Below is a small trained network, with its code and all its weights. Each question gives an input and a class and asks what happens when units are switched off, that is, made to give their printed mean instead of their output.

import numpy as np


def w(rows, s, z=0):
    codes = np.array(rows[::2]) - 128.0
    scale = np.full(codes.shape[1], s)
    scale[-1] = z or s
    return codes * scale


def norm(h):
    return h / np.sqrt((h * h).mean(-1, keepdims=True) + 1e-5)


def f(y):
    return np.maximum(y, 0)


def log_softmax(a):
    a = a - a.max(-1, keepdims=True)
    return a - np.log(np.exp(a).sum(-1, keepdims=True))


def net(x, mask):
    res = np.array(x, float).reshape(1, 7) / 4 @ E
    u = 0
    for l in range(2):
        y = f(norm(res) @ A[l][:, :-1].T + A[l][:, -1])
        res = res + np.where(mask[u : u + 12], y, B[l][:, -1]) @ B[l][:, :-1]
        u += 12
    return log_softmax(norm(res)[-1] @ U[:, :-1].T + U[:, -1])


A, B = {}, {}
E = w([
[132,124,116,142,122,116,150],'x0',
[197,125,126,106,164,79,79],'x1',
[172,210,116,110,1,100,97],'x2',
[118,149,137,107,143,144,90],'x3',
[125,118,123,133,116,123,131],'x4',
[117,134,138,109,132,143,92],'x5',
[189,114,71,168,158,243,81],'x6',
],0.0079)
A[0] = w([
[135,132,176,126,167,50,159,58],'L0N0',
[173,252,81,150,12,136,74,139],'L0N1',
[239,147,81,81,44,141,164,69],'L0N2',
[94,2,10,150,206,83,83,135],'L0N3',
[109,151,165,227,90,227,125,115],'L0N4',
[88,184,88,93,199,179,245,129],'L0N5',
[151,197,156,167,29,160,133,93],'L0N6',
[156,153,161,46,168,191,179,52],'L0N7',
[214,71,103,234,132,241,60,97],'L0N8',
[184,92,105,150,143,251,194,106],'L0N9',
[65,29,128,217,219,188,105,118],'L0N10',
[49,207,115,38,92,254,252,3],'L0N11',
],0.0059,0.0027)
B[0] = w([
[138,164,109,193,139,84,135,178],'L0N0',
[128,130,167,127,178,207,178,254],'L0N1',
[183,186,163,82,169,179,136,197],'L0N2',
[220,176,191,83,157,224,150,223],'L0N3',
[159,168,74,150,72,77,52,187],'L0N4',
[92,63,128,97,114,190,137,190],'L0N5',
[126,146,146,107,156,183,201,195],'L0N6',
[130,141,88,132,140,106,170,139],'L0N7',
[37,159,131,175,112,20,142,253],'L0N8',
[86,126,135,160,109,65,33,215],'L0N9',
[182,203,148,105,62,181,199,255],'L0N10',
[107,2,33,54,141,80,184,180],'L0N11',
],0.0059,0.0056)
A[1] = w([
[130,178,86,90,116,72,128,250],'L1N0',
[81,76,183,127,181,145,157,159],'L1N1',
[70,88,25,87,93,158,137,91],'L1N2',
[171,151,93,92,194,96,131,93],'L1N3',
[162,118,112,116,162,82,97,201],'L1N4',
[71,182,147,151,136,31,151,225],'L1N5',
[33,95,177,79,136,69,173,187],'L1N6',
[159,119,150,119,97,190,180,162],'L1N7',
[226,153,93,114,172,105,90,180],'L1N8',
[102,77,151,157,234,150,152,217],'L1N9',
[154,142,60,254,163,157,40,42],'L1N10',
[199,101,64,145,151,162,134,186],'L1N11',
],0.0093,0.0018)
B[1] = w([
[142,111,112,134,144,174,139,196],'L1N0',
[228,147,159,144,60,187,111,207],'L1N1',
[62,8,180,56,226,32,139,183],'L1N2',
[29,115,94,82,121,104,103,175],'L1N3',
[54,62,100,71,66,56,167,161],'L1N4',
[148,133,159,193,188,188,79,225],'L1N5',
[134,149,71,217,127,120,38,253],'L1N6',
[145,129,110,46,152,121,131,235],'L1N7',
[96,2,98,128,120,107,198,213],'L1N8',
[156,205,97,91,70,153,167,211],'L1N9',
[152,168,184,203,160,99,108,217],'L1N10',
[54,142,138,130,59,88,63,181],'L1N11',
],0.0075,0.0065)
U = w([
[208,185,111,72,134,208,162,233],'0',
[129,141,112,236,168,119,67,4],'1',
[106,10,82,79,158,102,145,98],'2',
],0.012,0.00041)

Each question gives the input, the list of numbers given to net, and the class t.
The units are the neurons (one row each of A and B). Each row of codes is followed by its name. A weight is (code - 128) times the scale printed after its matrix; where a second scale follows, it is the last column's (A, B and U).
mask holds one flag per neuron, layer by layer. A switched-off neuron (its flag False) gives its mean, the last column of its row in B, instead of its output. The means were averaged over made-up inputs and are rounded, as every weight is.
A unit's drop is (log p(t) with every unit on - log p(t) with that unit switched off) / (log p(t) with every unit on - log p(t) with every unit switched off).
The circuit of an input: a set's keep is (log p(t) with only the set's units on - log p(t) with every unit switched off) / (log p(t) with every unit on - log p(t) with every unit switched off). Starting from the 12 units with the biggest drops (on a tie, the unit counted first), units are removed one at a time, each time the one whose removal leaves the highest keep (on an exact tie, the one counted first), for as long as the keep stays at least 0.8.
units of the circuit, in order: the units of the circuit, biggest drop first
unit that matters most: the unit with the biggest drop
k most important neurons: the k neurons with the biggest drops, biggest first
top k neurons in layer l: the k neurons of layer l with the biggest drops, biggest first
drop of u: that unit's drop, to one decimal
input [-3,6,5,3,-3,3,7], class 1: unit that matters most -> L1N10
input [7,-3,-8,3,0,3,-8], class 0: units of the circuit, in order -> [L1N9, L1N1]
input [8,-5,1,-5,8,-6,4], class 2: units of the circuit, in order -> [L1N2, L0N11]
input [7,7,-1,-1,-2,8,5], class 2: top 3 neurons in layer 1 -> [L1N8, L1N4, L1N6]
input [5,8,-8,-6,6,0,4], class 0: top 2 neurons in layer 0 -> [L0N3, L0N10]
input [7,3,-3,-5,-8,6,-3], class 0: 2 most important neurons -> [L0N4, L1N9]
input [2,-8,-8,-4,-4,-2,-4], class 0: units of the circuit, in order -> [L1N1, L1N9]
input [8,-4,4,-2,5,2,-5], class 1: 3 most important neurons -> [L0N10, L1N6, L0N3]
input [-4,-5,2,8,-7,7,4], class 2: units of the circuit, in order -> [L0N11, L1N2, L0N3]
input [8,-6,-3,0,6,-5,5], class 2: top 3 neurons in layer 0 -> [L0N5, L0N11, L0N10]
input [-6,7,6,5,6,0,3], class 2: 2 most important neurons -> [L1N8, L0N10]
input [0,-2,-7,8,-1,0,-6], class 0: 2 most important neurons -> [L0N8, L1N9]
input [-6,-2,0,7,-4,-1,-1], class 2: 3 most important neurons -> [L1N2, L0N11, L0N8]
input [-5,-3,-5,-3,1,-6,-6], class 1: 2 most important neurons -> [L1N6, L0N1]
input [4,8,-3,5,-1,4,5], class 2: units of the circuit, in order -> [L1N8]
input [6,0,-6,-2,6,-7,-8], class 1: 2 most important neurons -> [L1N6, L0N1]
input [-6,-3,5,-5,-7,-2,7], class 1: 2 most important neurons -> [L0N10, L0N9]
input [-1,6,4,0,6,-5,-1], class 2: top 2 neurons in layer 0 -> [L0N10, L0N3]
input [6,1,-5,-4,1,5,-7], class 1: 2 most important neurons -> [L1N6, L0N1]
input [-3,0,-4,5,-2,7,-3], class 0: unit that matters most -> L0N8
input [6,-7,-4,-1,0,-8,5], class 2: drop of L0N11 -> 0.2
input [1,0,-4,4,5,-3,-7], class 1: drop of L1N6 -> 0.2
input [-2,-6,-2,-6,6,-6,3], class 2: drop of L1N2 -> 0.1
input [4,-5,-2,5,-6,7,4], class 2: 2 most important neurons -> [L0N11, L1N2]
